Below is a small trained network, with its code and all its weights. Each question gives an input and a class and asks what happens when units are switched off, that is, made to give their printed mean instead of their output.

import numpy as np


def w(rows, s, z=0):
    codes = np.array(rows[::2]) - 128.0
    scale = np.full(codes.shape[1], s)
    scale[-1] = z or s
    return codes * scale


def norm(h):
    return h / np.sqrt((h * h).mean(-1, keepdims=True) + 1e-5)


def f(y):
    return y / 2 * (1 + np.tanh(0.7978845608 * (y + 0.044715 * y**3)))


def log_softmax(a):
    a = a - a.max(-1, keepdims=True)
    return a - np.log(np.exp(a).sum(-1, keepdims=True))


def net(x, mask):
    res = np.array(x, float).reshape(1, 7) / 4 @ E
    u = 0
    for l in range(3):
        y = f(norm(res) @ A[l][:, :-1].T + A[l][:, -1])
        res = res + np.where(mask[u : u + 9], y, B[l][:, -1]) @ B[l][:, :-1]
        u += 9
    return log_softmax(norm(res)[-1] @ U[:, :-1].T + U[:, -1])


A, B = {}, {}
E = w([
[102,130,135,132,78,122,93,104,151,115,108,149],'x0',
[160,116,115,251,143,104,92,89,109,130,166,86],'x1',
[126,84,97,126,140,159,122,113,120,141,145,120],'x2',
[207,135,95,56,138,154,136,102,91,101,149,124],'x3',
[83,105,93,144,47,129,145,131,98,94,159,97],'x4',
[140,163,140,177,105,157,131,151,119,121,81,155],'x5',
[128,164,173,124,132,109,122,152,129,111,136,136],'x6',
],0.012)
A[0] = w([
[153,135,131,145,159,125,182,85,150,165,165,144,154],'0.n1',
[136,143,142,138,162,102,166,195,107,135,146,84,252],'0.n2',
[89,72,180,118,166,89,127,129,106,154,58,143,144],'0.n3',
[157,151,178,115,129,134,99,111,127,135,125,96,142],'0.n4',
[130,172,100,148,136,91,41,73,52,116,126,72,106],'0.n5',
[66,143,166,87,108,177,176,148,185,178,136,144,167],'0.n6',
[95,111,95,130,147,127,118,92,192,118,199,94,129],'0.n7',
[11,142,149,119,162,159,163,129,161,130,105,104,194],'0.n8',
[97,61,97,133,125,103,137,88,196,72,155,2,132],'0.n9',
],0.0079,0.0034)
B[0] = w([
[106,128,98,142,101,73,117,120,98,91,69,192,160],'0.n1',
[94,103,121,136,64,162,91,106,163,154,119,127,204],'0.n2',
[146,84,164,132,175,147,43,154,167,109,79,116,189],'0.n3',
[144,75,2,125,164,150,103,94,106,125,127,132,148],'0.n4',
[147,181,101,162,157,173,147,111,132,142,129,97,208],'0.n5',
[149,124,75,87,118,161,158,81,95,168,103,115,254],'0.n6',
[158,193,136,124,163,103,107,168,148,114,52,78,191],'0.n7',
[126,160,137,170,118,160,116,136,15,222,161,126,244],'0.n8',
[126,128,162,140,97,158,157,159,129,144,157,149,245],'0.n9',
],0.0095,0.0052)
A[1] = w([
[131,218,105,81,237,193,145,125,138,163,92,221,114],'1.n1',
[122,111,142,149,211,109,74,127,193,139,91,110,29],'1.n2',
[255,149,124,157,136,126,156,41,122,28,187,102,65],'1.n3',
[160,74,161,155,104,165,70,177,161,135,45,145,248],'1.n4',
[86,129,196,134,121,139,85,102,159,59,117,138,126],'1.n5',
[165,125,82,194,126,88,113,80,186,170,143,116,201],'1.n6',
[130,92,107,88,106,86,152,151,159,86,93,81,72],'1.n7',
[98,83,102,151,65,136,65,173,159,79,128,128,186],'1.n8',
[177,112,147,45,106,186,174,94,129,61,119,174,121],'1.n9',
],0.007,0.0016)
B[1] = w([
[146,113,111,143,95,99,71,85,150,142,133,117,253],'1.n1',
[98,140,125,110,154,121,195,106,72,90,110,160,171],'1.n2',
[53,119,116,60,69,145,72,100,83,211,97,105,220],'1.n3',
[163,95,150,69,173,122,108,129,97,115,159,124,212],'1.n4',
[115,104,154,143,161,139,191,118,107,174,129,107,128],'1.n5',
[118,90,254,113,178,109,154,205,123,140,97,183,211],'1.n6',
[150,126,88,132,120,152,72,61,100,106,140,193,121],'1.n7',
[167,152,108,152,97,68,100,143,156,107,165,86,158],'1.n8',
[134,77,189,126,191,117,168,131,239,51,193,148,209],'1.n9',
],0.0094,0.006)
A[2] = w([
[90,146,104,97,41,117,119,106,74,132,123,105,126],'2.n1',
[53,146,146,43,43,245,180,155,51,60,181,130,139],'2.n2',
[195,162,70,66,122,137,174,101,160,2,158,174,213],'2.n3',
[142,133,131,93,70,148,62,123,68,174,72,151,212],'2.n4',
[80,88,153,91,93,199,113,125,23,158,70,154,180],'2.n5',
[66,151,89,226,57,167,161,155,109,161,139,66,205],'2.n6',
[126,64,128,38,157,136,94,62,82,168,55,149,88],'2.n7',
[185,123,120,61,171,172,89,80,167,217,87,112,151],'2.n8',
[66,108,178,207,216,121,115,115,155,112,98,141,6],'2.n9',
],0.0072,0.0019)
B[2] = w([
[140,118,123,67,122,154,156,59,86,141,141,69,187],'2.n1',
[169,152,117,132,94,94,207,163,63,110,151,79,217],'2.n2',
[168,122,70,202,104,130,126,192,197,67,156,119,195],'2.n3',
[70,157,56,115,166,91,112,93,133,128,115,151,239],'2.n4',
[132,168,145,66,129,110,153,103,63,121,141,101,254],'2.n5',
[125,132,155,113,110,181,149,132,214,153,118,107,240],'2.n6',
[98,147,157,184,134,108,134,150,135,126,127,162,252],'2.n7',
[120,144,106,151,145,131,39,131,157,140,68,160,245],'2.n8',
[165,12,115,100,132,123,191,107,101,62,166,180,167],'2.n9',
],0.011,0.0087)
U = w([
[32,199,89,108,191,81,27,85,53,208,54,206,159],'0',
[85,210,90,37,52,190,192,83,30,191,129,19,214],'1',
[187,111,53,116,143,141,70,151,239,48,110,198,117],'2',
[209,143,45,148,41,102,219,208,105,18,254,107,6],'3',
[187,28,216,131,197,110,185,117,42,61,108,186,148],'4',
[80,95,202,231,60,198,189,172,202,178,188,86,72],'5',
],0.0097,0.0023)

Each question gives the input, the list of numbers given to net, and the class t.
The units are the neurons (one row each of A and B). Each row of codes is followed by its name. A weight is (code - 128) times the scale printed after its matrix; where a second scale follows, it is the last column's (A, B and U).
mask holds one flag per neuron, layer by layer. A switched-off neuron (its flag False) gives its mean, the last column of its row in B, instead of its output. The means were averaged over made-up inputs and are rounded, as every weight is.
A unit's drop is (log p(t) with every unit on - log p(t) with that unit switched off) / (log p(t) with every unit on - log p(t) with every unit switched off).
The circuit of an input: a set's keep is (log p(t) with only the set's units on - log p(t) with every unit switched off) / (log p(t) with every unit on - log p(t) with every unit switched off). Starting from the 12 units with the biggest drops (on a tie, the unit counted first), units are removed one at a time, each time the one whose removal leaves the highest keep (on an exact tie, the one counted first), for as long as the keep stays at least 0.8.
units of the circuit, in order: the units of the circuit, biggest drop first
top k neurons: the k neurons with the biggest drops, biggest first
top k neurons in layer l: the k neurons of layer l with the biggest drops, biggest first
drop of u: that unit's drop, to one decimal
input [-5,2,-2,-7,-4,-1,1], class 4: units of the circuit, in order -> 2.n9
input [4,8,-4,-8,0,-7,-1], class 4: units of the circuit, in order -> 2.n9, 1.n6
input [-3,-3,0,1,1,0,-4], class 3: units of the circuit, in order -> 1.n9, 1.n3
input [4,0,5,4,-8,0,-4], class 2: top 2 neurons -> 0.n8, 1.n9
input [5,7,3,-2,0,-8,-8], class 4: units of the circuit, in order -> 1.n6, 2.n9
input [-4,8,-8,5,1,8,-3], class 1: top 2 neurons -> 1.n3, 0.n3
input [3,7,5,4,0,-8,8], class 0: units of the circuit, in order -> 1.n3, 2.n2
input [8,8,-3,0,-4,3,8], class 4: units of the circuit, in order -> 2.n9, 1.n6
input [4,7,8,0,-5,-3,1], class 4: top 3 neurons in layer 1 -> 1.n6, 1.n2, 1.n1
input [4,3,4,-7,0,-5,7], class 4: top 2 neurons -> 2.n9, 0.n3
input [-8,-1,-3,8,-7,-5,3], class 2: top 3 neurons -> 1.n9, 0.n8, 2.n3
input [7,1,-4,-5,2,3,8], class 5: top 3 neurons in layer 1 -> 1.n3, 1.n8, 1.n5
input [-5,0,7,7,1,-5,-7], class 3: top 2 neurons in layer 0 -> 0.n8, 0.n3
input [7,-8,-5,2,-2,0,-3], class 2: units of the circuit, in order -> 1.n9
input [6,8,-6,6,2,1,8], class 1: top 2 neurons -> 1.n3, 2.n1
input [2,4,-3,-1,6,2,2], class 5: top 2 neurons in layer 2 -> 2.n5, 2.n6
input [-2,2,-7,-3,-8,3,-8], class 4: top 2 neurons in layer 1 -> 1.n3, 1.n2
input [-8,-1,0,1,0,-7,-8], class 2: top 3 neurons -> 1.n3, 0.n8, 0.n7
input [5,7,5,-4,-2,8,-6], class 4: drop of 2.n9 -> 0.2
input [0,2,-7,-7,-8,5,5], class 4: units of the circuit, in order -> 2.n9
input [-6,5,-4,8,-8,8,7], class 0: drop of 1.n3 -> 0.6
input [8,6,-2,4,6,5,4], class 1: drop of 1.n3 -> 1.1
input [-1,7,-8,3,4,6,5], class 1: drop of 1.n3 -> 2.3
